Here is a tiny trained network, its code and every weight. The questions are about switching its units off for an input and a class, where a switched-off unit gives its printed mean instead of its output.

import numpy as np


def w(rows, s, z=0):
    codes = np.array(rows[::2]) - 128.0
    scale = np.full(codes.shape[1], s)
    scale[-1] = z or s
    return codes * scale


def norm(h):
    return h / np.sqrt((h * h).mean(-1, keepdims=True) + 1e-5)


def f(y):
    return y / 2 * (1 + np.tanh(0.7978845608 * (y + 0.044715 * y**3)))


def log_softmax(a):
    a = a - a.max(-1, keepdims=True)
    return a - np.log(np.exp(a).sum(-1, keepdims=True))


def net(x, mask):
    res = np.array(x, float).reshape(1, 8) / 4 @ E
    u = 0
    for l in range(3):
        y = f(norm(res) @ A[l][:, :-1].T + A[l][:, -1])
        res = res + np.where(mask[u : u + 3], y, B[l][:, -1]) @ B[l][:, :-1]
        u += 3
    return log_softmax(norm(res)[-1] @ U[:, :-1].T + U[:, -1])


A, B = {}, {}
E = w([
[100,96,138,32,69,91,174,101,60,143],'x0',
[92,200,137,101,165,89,150,70,104,107],'x1',
[131,101,56,87,102,201,221,229,148,160],'x2',
[124,185,58,83,134,94,216,58,225,122],'x3',
[1,210,112,107,96,127,129,179,207,199],'x4',
[134,131,170,184,88,126,205,43,113,195],'x5',
[131,84,78,69,89,114,120,127,68,93],'x6',
[125,116,88,138,93,206,26,181,158,112],'x7',
],0.0036)
A[0] = w([
[89,166,123,142,80,51,173,149,159,149,71],'L0N0',
[151,138,43,73,69,117,168,216,119,116,9],'L0N1',
[209,102,123,176,122,195,253,128,154,196,89],'L0N2',
],0.0036,0.0012)
B[0] = w([
[142,136,112,135,166,160,83,84,161,215,155],'L0N0',
[85,149,128,107,123,118,53,240,71,114,174],'L0N1',
[2,54,101,216,47,144,149,163,155,57,251],'L0N2',
],0.0082,0.0018)
A[1] = w([
[122,117,145,79,133,165,114,119,255,235,49],'L1N0',
[106,149,221,111,176,78,12,128,61,142,196],'L1N1',
[71,107,78,83,118,95,215,147,80,89,1],'L1N2',
],0.0045,0.0012)
B[1] = w([
[91,203,47,163,157,203,94,101,232,140,170],'L1N0',
[121,3,84,138,89,98,151,207,170,80,251],'L1N1',
[114,87,140,110,148,103,162,116,162,201,162],'L1N2',
],0.0075,0.0029)
A[2] = w([
[53,98,221,199,129,124,114,185,218,90,71],'L2N0',
[158,79,191,102,157,13,241,19,142,114,253],'L2N1',
[153,109,254,218,99,126,121,140,83,135,225],'L2N2',
],0.0048,0.0012)
B[2] = w([
[38,159,153,121,73,142,168,116,103,178,228],'L2N0',
[177,241,139,173,182,155,68,117,198,95,255],'L2N1',
[104,68,150,4,114,98,123,254,53,131,199],'L2N2',
],0.0078,0.0041)
U = w([
[59,77,130,118,72,118,143,196,96,141,188],'0',
[152,130,139,118,143,125,157,73,85,196,2],'1',
[192,136,158,122,163,100,87,152,107,64,110],'2',
[117,247,112,159,169,141,127,58,194,157,166],'3',
],0.012,0.0063)

Each question gives the input, the list of numbers given to net, and the class t.
The units are the neurons (one row each of A and B). Each row of codes is followed by its name. A weight is (code - 128) times the scale printed after its matrix; where a second scale follows, it is the last column's (A, B and U).
mask holds one flag per neuron, layer by layer. A switched-off neuron (its flag False) gives its mean, the last column of its row in B, instead of its output. The means were averaged over made-up inputs and are rounded, as every weight is.
A unit's drop is (log p(t) with every unit on - log p(t) with that unit switched off) / (log p(t) with every unit on - log p(t) with every unit switched off).
The circuit of an input: a set's keep is (log p(t) with only the set's units on - log p(t) with every unit switched off) / (log p(t) with every unit on - log p(t) with every unit switched off). Starting from all 9 units, units are removed one at a time, each time the one whose removal leaves the highest keep (on an exact tie, the one counted first), for as long as the keep stays at least 0.8.
circuit, biggest first: the units of the circuit, biggest drop first
k most important neurons: the k neurons with the biggest drops, biggest first
top k neurons in layer l: the k neurons of layer l with the biggest drops, biggest first
drop of u: that unit's drop, to one decimal
input [5,3,-7,-2,2,-7,-8,-3], class 0: circuit, biggest first -> [L1N1]
input [-1,-8,-8,0,1,1,5,-7], class 2: circuit, biggest first -> [L2N1 L2N2]
input [-8,7,-6,-1,-2,-2,-8,4], class 0: circuit, biggest first -> [L1N1 L2N1]
input [-5,-6,3,6,-1,1,0,-7], class 0: 2 most important neurons -> [L0N2 L2N1]
input [-5,2,-8,0,1,8,-4,8], class 0: circuit, biggest first -> [L2N2 L2N1]
input [0,3,-5,-5,2,-1,-8,-5], class 0: 2 most important neurons -> [L1N1 L2N0]
input [-4,3,-4,-7,-8,-5,-1,1], class 0: 3 most important neurons -> [L1N1 L2N1 L2N2]
input [1,-3,-3,0,-3,-1,-8,-4], class 0: 4 most important neurons -> [L2N2 L2N0 L1N2 L0N2]
input [2,-6,-4,7,-7,-7,-5,-1], class 3: 2 most important neurons -> [L2N1 L0N1]
input [5,7,-8,-5,-3,6,6,-5], class 2: 3 most important neurons -> [L2N1 L2N2 L1N1]
input [2,1,-8,5,-3,-6,4,-2], class 3: 3 most important neurons -> [L2N1 L0N1 L2N2]
input [6,7,-2,-6,-1,-5,-7,-8], class 2: top 2 neurons in layer 0 -> [L0N2 L0N1]
input [-8,-7,-7,1,-6,3,-2,8], class 0: 2 most important neurons -> [L2N1 L2N2]
input [-5,4,-8,-6,2,-1,8,-3], class 0: circuit, biggest first -> [L1N1]
input [4,0,5,1,-5,-5,7,-5], class 2: top 2 neurons in layer 2 -> [L2N0 L2N2]
input [-5,4,-1,-4,8,0,5,-6], class 3: top 2 neurons in layer 0 -> [L0N0 L0N1]
input [-5,4,0,-3,0,4,-1,-3], class 0: top 2 neurons in layer 2 -> [L2N2 L2N0]
input [7,8,4,-4,4,4,0,-1], class 3: drop of L2N2 -> 0.1
input [-3,-8,0,3,-3,-4,-6,-5], class 0: drop of L0N2 -> 1.7
input [8,8,8,5,-8,5,-2,-4], class 3: circuit, biggest first -> [L2N1]
